Below are the code and all the weights of a small trained network. Each question names an input and a target symbol and asks about switching units off, where a switched-off unit gives its printed mean instead of its output.

import numpy as np


def w(rows, s, z=0):
    codes = np.array(rows[::2]) - 128.0
    scale = np.full(codes.shape[1], s)
    scale[-1] = z or s
    return codes * scale


def norm(h):
    return h / np.sqrt((h * h).mean(-1, keepdims=True) + 1e-5)


def softmax(a):
    e = np.exp(a - a.max(-1, keepdims=True))
    return e / e.sum(-1, keepdims=True)


def log_softmax(a):
    a = a - a.max(-1, keepdims=True)
    return a - np.log(np.exp(a).sum(-1, keepdims=True))


def net(x, mask):
    ids = ['ΛΣΩαζηθ'.index(c) for c in x.split()]
    T = len(ids)
    res = E[ids] + P[:T]
    u = 0
    for l in range(3):
        r = norm(res)
        for j in range(3):
            rows = slice(2 * j, 2 * j + 2)
            q, k, v = (r @ M[l][rows].T for M in (Q, K, V))
            z = softmax(np.where(np.tri(T) > 0, q @ k.T / 2**0.5, -1e9)) @ v
            o = O[l][rows]
            res = res + np.where(mask[u + j], z, o[:, -1]) @ o[:, :-1]
        u += 3
    return log_softmax(norm(res)[-1] @ U[:, :-1].T + U[:, -1])


Q, K, V, O = {}, {}, {}, {}
E = w([
[170,85,140,71,112,42,98,171,79,115],'Λ',
[43,68,134,122,78,77,4,164,177,118],'Σ',
[166,174,94,173,103,93,161,198,161,134],'Ω',
[93,161,106,131,208,180,198,163,113,168],'α',
[121,30,78,165,152,130,178,101,166,137],'ζ',
[111,162,98,158,204,122,157,178,161,35],'η',
[184,160,164,136,69,198,153,132,101,168],'θ',
],0.024)
P = w([
[113,132,128,160,139,115,130,129,143,152],'0',
[144,129,109,5,133,138,41,147,175,118],'1',
[116,58,145,159,137,179,137,222,207,139],'2',
[170,133,149,124,140,81,114,131,105,168],'3',
[71,124,51,152,99,140,176,117,60,113],'4',
[155,137,166,138,135,97,103,118,94,147],'5',
[79,60,166,124,96,189,200,220,194,93],'6',
[159,129,148,151,129,83,110,108,108,147],'7',
[135,136,50,100,119,112,207,206,106,97],'8',
[178,135,146,162,125,96,101,92,96,148],'9',
],0.027)
Q[0] = w([
[134,120,2,100,136,79,165,104,69,114],'L0H1',
[143,125,113,174,76,119,151,214,146,69],'L0H1',
[160,56,197,134,114,170,155,129,158,123],'L0H2',
[109,142,59,109,78,155,188,140,103,102],'L0H2',
[152,196,224,94,161,115,56,59,105,135],'L0H3',
[102,131,179,101,197,149,137,104,78,94],'L0H3',
],0.078)
K[0] = w([
[197,89,167,103,121,100,31,18,48,187],'L0H1',
[60,147,176,200,83,77,185,142,58,118],'L0H1',
[114,143,99,223,114,119,125,57,3,129],'L0H2',
[69,95,129,122,75,193,195,209,125,106],'L0H2',
[184,200,89,149,171,106,68,14,51,150],'L0H3',
[164,169,97,173,217,93,184,139,81,148],'L0H3',
],0.065)
V[0] = w([
[87,79,190,185,108,111,162,198,88,171],'L0H1',
[123,131,83,174,102,82,90,63,104,162],'L0H1',
[219,153,165,231,67,186,216,126,99,201],'L0H2',
[180,36,110,158,126,3,195,212,94,102],'L0H2',
[109,147,175,181,194,109,190,248,158,76],'L0H3',
[113,87,99,93,66,189,146,187,221,97],'L0H3',
],0.049)
O[0] = w([
[182,173,88,175,62,67,97,94,194,99,190],'L0H1',
[118,109,85,159,161,143,192,137,173,166,127],'L0H1',
[2,86,70,124,48,203,180,77,100,42,93],'L0H2',
[44,125,171,169,206,92,98,161,22,70,194],'L0H2',
[81,17,68,152,156,185,157,189,141,151,254],'L0H3',
[100,179,145,183,187,184,166,113,190,43,243],'L0H3',
],0.022,0.064)
Q[1] = w([
[142,48,109,129,220,125,168,238,99,192],'L1H1',
[201,198,194,121,109,99,124,112,143,168],'L1H1',
[46,115,102,141,62,129,101,155,42,20],'L1H2',
[71,100,126,120,158,72,119,182,56,50],'L1H2',
[17,99,132,159,75,165,46,91,153,1],'L1H3',
[183,110,112,103,118,126,108,89,106,202],'L1H3',
],0.066)
K[1] = w([
[168,140,144,151,226,176,149,198,148,105],'L1H1',
[202,169,139,140,76,78,107,144,137,160],'L1H1',
[40,92,89,208,150,152,113,151,151,21],'L1H2',
[90,101,126,185,212,112,160,176,164,83],'L1H2',
[151,179,160,137,93,2,70,71,60,187],'L1H3',
[137,99,113,93,128,150,121,148,144,169],'L1H3',
],0.071)
V[1] = w([
[6,33,155,7,126,116,1,57,155,114],'L1H1',
[112,182,76,31,237,197,147,162,166,81],'L1H1',
[192,146,216,96,114,88,159,169,41,150],'L1H2',
[146,171,146,14,119,101,142,73,178,232],'L1H2',
[76,164,177,174,82,56,53,104,121,183],'L1H3',
[112,85,64,181,105,60,192,94,153,149],'L1H3',
],0.034)
O[1] = w([
[67,23,111,99,90,74,41,166,92,164,37],'L1H1',
[173,81,110,75,75,77,199,163,131,148,201],'L1H1',
[45,182,61,140,103,172,151,155,146,125,56],'L1H2',
[34,81,108,249,214,145,192,124,97,113,1],'L1H2',
[75,155,127,80,118,135,23,100,172,166,101],'L1H3',
[167,141,135,114,113,69,138,36,123,95,153],'L1H3',
],0.016,0.04)
Q[2] = w([
[143,183,160,160,169,61,51,103,88,165],'L2H1',
[147,149,189,105,204,2,67,160,11,174],'L2H1',
[225,217,169,122,69,50,130,123,81,67],'L2H2',
[137,231,177,92,118,142,164,44,24,228],'L2H2',
[94,117,124,90,69,129,65,73,54,224],'L2H3',
[170,107,104,134,131,73,116,196,144,11],'L2H3',
],0.053)
K[2] = w([
[123,162,123,106,77,156,141,135,125,197],'L2H1',
[170,160,118,100,124,141,154,87,62,254],'L2H1',
[128,118,161,83,65,77,110,131,49,142],'L2H2',
[140,163,151,191,114,123,137,53,41,219],'L2H2',
[54,97,157,90,152,154,109,150,90,42],'L2H3',
[182,177,154,114,121,34,90,94,116,197],'L2H3',
],0.07)
V[2] = w([
[183,77,102,158,187,174,205,148,117,147],'L2H1',
[164,184,110,180,54,78,181,99,60,251],'L2H1',
[69,136,144,83,12,203,200,197,159,63],'L2H2',
[64,133,149,120,13,71,93,132,98,236],'L2H2',
[207,179,103,135,119,28,95,91,150,232],'L2H3',
[157,112,114,177,67,204,25,178,174,103],'L2H3',
],0.032)
O[2] = w([
[69,86,149,130,134,122,91,183,133,113,168],'L2H1',
[109,130,68,147,93,158,24,114,181,97,2],'L2H1',
[207,148,73,151,178,54,69,34,121,219,195],'L2H2',
[126,100,97,162,188,151,179,122,173,7,59],'L2H2',
[139,106,47,99,108,75,98,82,108,78,217],'L2H3',
[44,122,154,164,150,173,74,192,164,144,118],'L2H3',
],0.017,0.05)
U = w([
[74,149,125,179,143,88,5,97,140,128,166],'Λ',
[134,165,119,229,124,130,154,109,164,117,158],'Σ',
[64,90,144,160,185,144,137,70,86,94,125],'Ω',
[172,74,64,116,96,86,75,121,161,166,86],'α',
[164,124,144,62,137,73,126,150,78,95,35],'ζ',
[139,98,164,92,142,167,99,168,142,168,112],'η',
[96,195,79,108,76,194,98,91,106,125,255],'θ',
],0.013,0.0086)

Each question gives the input, a string of symbols that net reads in full, and the target symbol t.
The units are the heads (2 rows each of Q, K, V and O). Each row of codes is followed by its name. A weight is (code - 128) times the scale printed after its matrix; where a second scale follows, it is the last column's (O and U).
mask holds one flag per head, layer by layer. A switched-off head (its flag False) gives its mean, the last column of its rows in O, instead of its output. The means were averaged over made-up inputs and are rounded, as every weight is.
A unit's drop is (log p(t) with every unit on - log p(t) with that unit switched off) / (log p(t) with every unit on - log p(t) with every unit switched off).
The circuit of an input: a set's keep is (log p(t) with only the set's units on - log p(t) with every unit switched off) / (log p(t) with every unit on - log p(t) with every unit switched off). Starting from all 9 units, units are removed one at a time, each time the one whose removal leaves the highest keep (on an exact tie, the one counted first), for as long as the keep stays at least 0.8.
units of the circuit, in order: the units of the circuit, biggest drop first
most important unit: the unit with the biggest drop
heads that matter: for each layer, one digit per head in row order, 1 if its drop is at least 0.15 and else 0, layers parted by /
drop when u is switched off: that unit's drop, to one decimal
input η α ζ Σ Σ, target ζ: most important unit : L1H2
input Σ Λ Λ α α Ω η Λ Σ, target η: units of the circuit, in order : [L0H3, L1H2, L2H2]
input Σ α Ω Ω Σ, target Ω: heads that matter : 011 / 000 / 000
input Ω Ω Ω Ω α α Λ, target α: units of the circuit, in order : [L0H2, L2H2]
input Ω Ω Ω Ω α, target Ω: heads that matter : 011 / 000 / 000
input Ω α Ω, target Ω: heads that matter : 010 / 000 / 000
input Ω α Λ Ω Λ, target Λ: units of the circuit, in order : [L0H2, L2H1]
input Ω Ω ζ Ω Ω, target ζ: units of the circuit, in order : [L1H2, L0H2]
input Ω α θ Λ Ω η α η Λ, target α: units of the circuit, in order : [L2H2, L0H2]
input η Ω Ω ζ α η Σ, target α: heads that matter : 010 / 110 / 010
input Λ Σ Ω Λ ζ Ω ζ, target ζ: heads that matter : 010 / 110 / 111
input Ω Ω Σ Ω η α ζ, target η: units of the circuit, in order : [L0H3, L2H2, L1H2]
input Λ Σ Ω Λ ζ Σ α Λ Ω α, target η: heads that matter : 111 / 000 / 001
input Λ θ α, target Λ: units of the circuit, in order : [L0H2, L0H1]
input α ζ η Σ Λ, target η: heads that matter : 001 / 011 / 000
input α Ω Ω Ω α Ω η, target α: most important unit : L0H2
input θ Ω Λ, target θ: heads that matter : 010 / 000 / 000
input Λ Σ η, target Λ: heads that matter : 010 / 000 / 000
input α Σ Ω Σ α Ω ζ, target α: heads that matter : 010 / 010 / 010
input Ω Ω Ω Ω Σ α α η, target α: heads that matter : 001 / 000 / 000
input η Ω α Σ, target Λ: heads that matter : 001 / 110 / 100
input Ω Ω Ω Ω θ Ω ζ, target θ: units of the circuit, in order : [L0H2]
input Ω Ω Λ θ η Ω Ω Λ α Σ, target Λ: units of the circuit, in order : [L0H1, L1H1]
input α Ω α Λ Ω Ω Σ, target Ω: heads that matter : 011 / 000 / 100
input ζ Σ Ω, target ζ: heads that matter : 111 / 010 / 100
input η Ω Ω, target η: heads that matter : 000 / 000 / 000
input Λ Λ ζ Ω Σ Σ η Σ Ω, target η: units of the circuit, in order : [L0H3, L1H2]
input Ω Ω α θ ζ Σ α, target ζ: most important unit : L0H3
input Ω Ω Λ Ω Λ Ω Ω, target Λ: units of the circuit, in order : [L0H2, L0H1]
input Ω Ω Λ Ω Ω, target Λ: drop when L2H2 is switched off : 0.1
